Here is a tiny trained network, its code and every weight. The questions are about switching its units off for an input and a class, where a switched-off unit gives its printed mean instead of its output.

import numpy as np


def w(rows, s, z=0):
    codes = np.array(rows[::2]) - 128.0
    scale = np.full(codes.shape[1], s)
    scale[-1] = z or s
    return codes * scale


def f(y):
    return y / 2 * (1 + np.tanh(0.7978845608 * (y + 0.044715 * y**3)))


def log_softmax(a):
    a = a - a.max(-1, keepdims=True)
    return a - np.log(np.exp(a).sum(-1, keepdims=True))


def net(x, mask):
    res = np.array(x, float).reshape(1, 3) / 4 @ E
    y = f(res @ A[0][:, :-1].T + A[0][:, -1])
    res = res + np.where(mask, y, B[0][:, -1]) @ B[0][:, :-1]
    return log_softmax(res[-1] @ U[:, :-1].T + U[:, -1])


A, B = {}, {}
E = w([
[198,150,132,63,203,115,97,86,76,208,238,142],'x0',
[208,198,154,214,8,212,139,65,120,65,129,123],'x1',
[126,199,108,226,226,84,157,215,72,129,67,60],'x2',
],0.012)
A[0] = w([
[206,197,118,144,123,143,135,101,118,91,177,137,252],'n0',
[200,131,254,165,34,196,46,80,119,75,109,136,148],'n1',
[116,95,124,177,14,254,177,110,211,29,121,154,247],'n2',
[83,63,133,71,174,81,75,119,183,136,115,168,122],'n3',
[211,197,165,121,166,181,131,129,55,129,190,74,84],'n4',
[194,162,185,143,47,220,143,43,127,137,221,196,242],'n5',
[114,146,95,165,190,137,152,214,98,100,83,96,136],'n6',
[77,108,126,208,134,47,210,195,133,95,41,1,254],'n7',
],0.0095,0.0021)
B[0] = w([
[139,136,137,147,116,184,204,29,142,129,111,124,181],'n0',
[152,126,39,129,90,143,215,153,188,115,133,52,218],'n1',
[88,114,74,128,90,168,204,170,137,43,106,52,240],'n2',
[122,66,163,103,149,140,27,141,154,81,132,207,210],'n3',
[162,80,77,107,217,157,178,80,73,181,32,179,188],'n4',
[88,118,6,124,119,92,105,87,208,184,136,66,242],'n5',
[106,206,162,173,203,144,80,150,43,144,58,127,205],'n6',
[87,154,176,174,158,77,124,231,86,85,130,183,251],'n7',
],0.011,0.021)
U = w([
[121,108,43,115,46,161,156,90,182,112,128,32,11],'0',
[123,199,143,106,117,173,117,77,128,84,180,134,4],'1',
[181,131,66,124,161,129,132,2,138,199,163,111,111],'2',
[149,154,89,202,124,151,198,170,103,13,133,61,121],'3',
[67,57,210,95,80,126,127,167,198,55,86,198,126],'4',
[215,144,164,167,197,153,143,111,10,165,81,158,69],'5',
[67,184,166,186,179,59,85,217,58,98,153,130,193],'6',
[168,33,166,22,224,56,39,116,118,136,226,193,245],'7',
],0.0095,0.0038)

Each question gives the input, the list of numbers given to net, and the class t.
The units are the neurons (one row each of A and B). Each row of codes is followed by its name. A weight is (code - 128) times the scale printed after its matrix; where a second scale follows, it is the last column's (A, B and U).
mask holds one flag per neuron, in row order. A switched-off neuron (its flag False) gives its mean, the last column of its row in B, instead of its output. The means were averaged over made-up inputs and are rounded, as every weight is.
A unit's drop is (log p(t) with every unit on - log p(t) with that unit switched off) / (log p(t) with every unit on - log p(t) with every unit switched off).
The circuit of an input: a set's keep is (log p(t) with only the set's units on - log p(t) with every unit switched off) / (log p(t) with every unit on - log p(t) with every unit switched off). Starting from all 8 units, units are removed one at a time, each time the one whose removal leaves the highest keep (on an exact tie, the one counted first), for as long as the keep stays at least 0.8.
circuit, biggest first: the units of the circuit, biggest drop first
top k neurons: the k neurons with the biggest drops, biggest first
drop when u is switched off: that unit's drop, to one decimal
input [3,8,7], class 5: circuit, biggest first -> [n4]
input [1,-1,0], class 7: circuit, biggest first -> [n2 n6]
input [-4,-8,-8], class 7: circuit, biggest first -> [n2 n3]
input [4,4,1], class 2: top 2 neurons -> [n2 n4]
input [-2,-5,-8], class 7: top 2 neurons -> [n1 n3]
input [4,8,7], class 2: circuit, biggest first -> [n5 n4 n0]
input [5,-4,5], class 5: circuit, biggest first -> [n4 n2]
input [-5,-2,-3], class 4: top 2 neurons -> [n1 n5]
input [0,7,8], class 5: circuit, biggest first -> [n4 n6]
input [-5,3,-2], class 0: top 2 neurons -> [n6 n7]
input [7,3,-3], class 2: top 2 neurons -> [n2 n4]
input [8,-1,-8], class 2: top 3 neurons -> [n5 n2 n7]
input [-6,5,7], class 6: top 2 neurons -> [n7 n6]
input [-3,-8,-2], class 7: circuit, biggest first -> [n2]
input [-8,-2,-6], class 3: top 2 neurons -> [n2 n5]
input [5,6,3], class 2: top 2 neurons -> [n4 n2]
input [-4,3,-1], class 0: top 3 neurons -> [n6 n7 n1]
input [0,3,8], class 6: drop when n7 is switched off -> 1.2
input [7,-6,4], class 7: drop when n3 is switched off -> 0.2
input [7,-5,8], class 5: circuit, biggest first -> [n4]
input [5,0,0], class 2: drop when n7 is switched off -> 0.2
input [3,2,1], class 2: drop when n2 is switched off -> 0.2
